[[110 107 130 143  98]
 [122 135 127 101 146]] ⇒ 110

[[141 136 153 132 139 143]
 [137 124 145 138 133 123]
 [131 128 132 139 130 120]] ⇒ 137

[[119 115 158 122]
 [142 117 129 117]] ⇒ 119

[[121 130 148 127 117 128]
 [146 111 123 148 102 129]] ⇒ 121

[[136 144 132 139]
 [125 127 150 130]
 [114 133 135 143]] ⇒ 125

[[112 141 146 152 123]
 [149 146 140 120 137]
 [142 118 154 123 141]] ⇒ 149

[[134 127 116 116 140 140]
 [101 105 149 138 140 139]] ⇒ 134
---
[129 103 125 131] ⇒ 125

[[109 126 132 146 137]
 [139 127 104 124 129]] ⇒ 104

[[157 119 145 131 125]
 [133 132 138 112 104]
 [126 151 126 147 139]] ⇒ 126

[[155 130 125 120]
 [135 150 108 134]] ⇒ 108

[154 158 135 114 130 116] ⇒ 135

[154 140 128 126] ⇒ 128
---
[[131 140 154 124 133 127 136]
 [112 115 112 121 118 133 130]
 [130 138 123 135 127 137 129]] ⇒ 115

[[103 105  99 121 140 102]
 [132 138 126 125 115 142]
 [148 148 139 103 101 132]] ⇒ 138

[[131 113 118 109 113 113 120]
 [120 127 154 136 157 153 141]
 [121 125 125 126 125 127 122]] ⇒ 127

[[121 126 133 131 123 126 112]
 [107 135 120 146 131 119 122]
 [140 131 120 139 131 135 140]] ⇒ 135

[[130 123 127 136 120 114]
 [118 117 136 135 133 119]
 [150 150 101 115 139 127]] ⇒ 117

[[151 130 133 134 134 116 142]
 [151 113 146 128 137 148 129]
 [141 139 104 127 124 130 137]] ⇒ 113

[[142 142 118 125 128 143]
 [107 103 134 129 123 106]
 [109 112 130 123 118 117]] ⇒ 103
---
[[116 110 138 128 134 133]
 [136 134 133 132 133 135]
 [154 133 125 147 104 124]] -> 147

[[134 116 118 128 141 111 146]
 [140 117 118 115 107 117 133]
 [111 145 139 142 144 140 108]] -> 144

[[151 120 130 117 121 120 102]
 [151 118 128 118 119 119 102]
 [150 126 133 115 124 124 105]] -> 124

[[102 139 135 143 152]
 [134 126 126 125 121]
 [120 150 139 154 155]] -> 139

[[118 129 130 128 124 122 121]
 [136 131 124 123 129 132 142]
 [127 131 122 150 127 127 126]] -> 127

[[139 126 123 121 128 146]
 [111 130 137 141 128 101]
 [136 128 128 132 129 117]] -> 132
---
[[122 122 107 136 121]
 [123 123  99 122 125]
 [109 104 142 124 121]]: 142

[[129 134 125 131 126 138]
 [129 120 124 136 132 113]
 [120 126 130 132 132 106]]: 130

[[125 127 127 128 126 126]
 [103 143 145 142 124 135]
 [144 121 117 122 136 123]]: 117

[[134 110 102 144 107 101]
 [147 120 130 141 116 122]
 [146 110 118 146 146 110]]: 118

[[112 112 110 126]
 [131 139 129 153]
 [116 143 144 130]]: 144

[[130 102 135 129 124]
 [131 126 122 122 138]
 [127 122 125 130 120]]: 125

[[110 110 147 100 146]
 [125 119 128 123 122]
 [147 127 100 141 145]]: 100

[[105 110 147 158 131 127]
 [124 134 134 127 126 125]
 [130 138 129 123 135 119]]: 129
---
[117 113 143 121 133 139  98] → 143, 139

[128 130 129 125 128 106] → 130, 129

[129 135 150 131] → 150, 135

[[116 128 113 119 107 117]
 [109 127 118 120 136 137]] → 137, 136

[137 122 147 155 127 114] → 155, 147

[[128 126 127 138 150 106]
 [122 111 135 142 118 124]] → 150, 142

[[128 128 127 129 129 153]
 [129 154 155 153 153 153]
 [128 128 148 153 153 152]] → 155, 154
---
array([ 99, 140, 156, 139, 111, 110, 103]) → 111
array([145, 129, 136, 155, 140, 117, 138]) → 140
array([109, 137, 114, 117, 103, 115, 125]) → 103
array([132, 133, 126, 100, 125, 123, 132]) → 125
array([119, 120, 114, 154, 131, 138, 149]) → 131
array([131, 137, 128, 123, 106, 126, 124]) → 106
array([140, 110, 137, 134, 104, 130, 124]) → 104
array([128, 104, 129, 126, 136, 123, 128]) → 136
---
[[133 130 131 123 128 131 129 135 128 129 127 121 128 128 131]
 [123 125 125 134 127 125 126 121 128 126 129 135 128 128 126]
 [110 119 117 147 127 116 124 103 127 123 133 154 127 128 119]
 [129 128 128 128 128 129 127 128 128 128 128 128 128 128 128]
 [136 131 132 120 129 133 131 140 128 130 126 116 128 128 132]] -> 123

[[126 122 135 127 135 124 111]
 [129 111 124 124 127 132 115]
 [127 109 127 129 123 129 115]
 [122 103 125 128 132 129 114]
 [117 120 148 144 143 121 128]] -> 129

[[129 127 128 129 129 131 128 129 128]
 [122 139 127 121 126 115 127 125 131]
 [138 110 129 140 132 154 128 133 123]
 [134 119 128 135 129 141 128 130 126]
 [124 137 127 123 124 117 127 125 130]
 [124 136 127 124 126 119 127 126 130]
 [124 134 128 124 127 121 127 127 130]] -> 122

[[123 125 126 135 127 125 124 119 127 126 130 138 128 128 125 127]
 [135 131 132 123 128 133 128 136 128 129 127 120 128 128 132 128]
 [134 131 131 122 129 132 131 139 128 130 126 118 128 128 131 128]
 [136 132 132 120 129 133 131 141 128 131 126 116 128 128 132 128]
 [146 137 139 108 130 140 135 157 128 134 123 100 129 128 137 128]
 [117 122 122 141 127 120 124 112 127 125 132 146 127 128 122 127]
 [126 127 127 132 127 127 126 124 127 127 129 133 128 128 127 127]
 [110 118 117 149 126 116 122 101 127 122 134 157 126 128 119 127]
 [145 137 138 109 129 140 134 154 128 134 124 102 129 128 137 128]
 [138 134 135 118 128 135 130 142 128 131 126 114 128 128 133 128]
 [143 136 137 112 129 138 132 150 128 133 124 106 129 128 136 128]] -> 135

[[122 132 133 126 118 150]
 [131 133 128 123 140 140]
 [129 120 117 135 157 110]
 [122 137 126 127 127 133]
 [139 133 118 127 144 150]] -> 131

[[119 128 138 140 150 141 129 129 116 142]
 [134 121 139 129 156 130 122 123 141 135]
 [113 134 129 141 127 140 133 134 104 137]
 [141 125 122 114 116 114 125 124 147 116]
 [118 128 137 141 148 141 129 130 115 142]] -> 134

[[118 134 118 121 117 119 119]
 [136 124 136 136 135 138 137]
 [133 125 133 134 133 134 134]
 [123 135 121 123 122 124 121]
 [108 142 107 107 109 106 107]
 [129 130 128 129 128 130 128]] -> 136
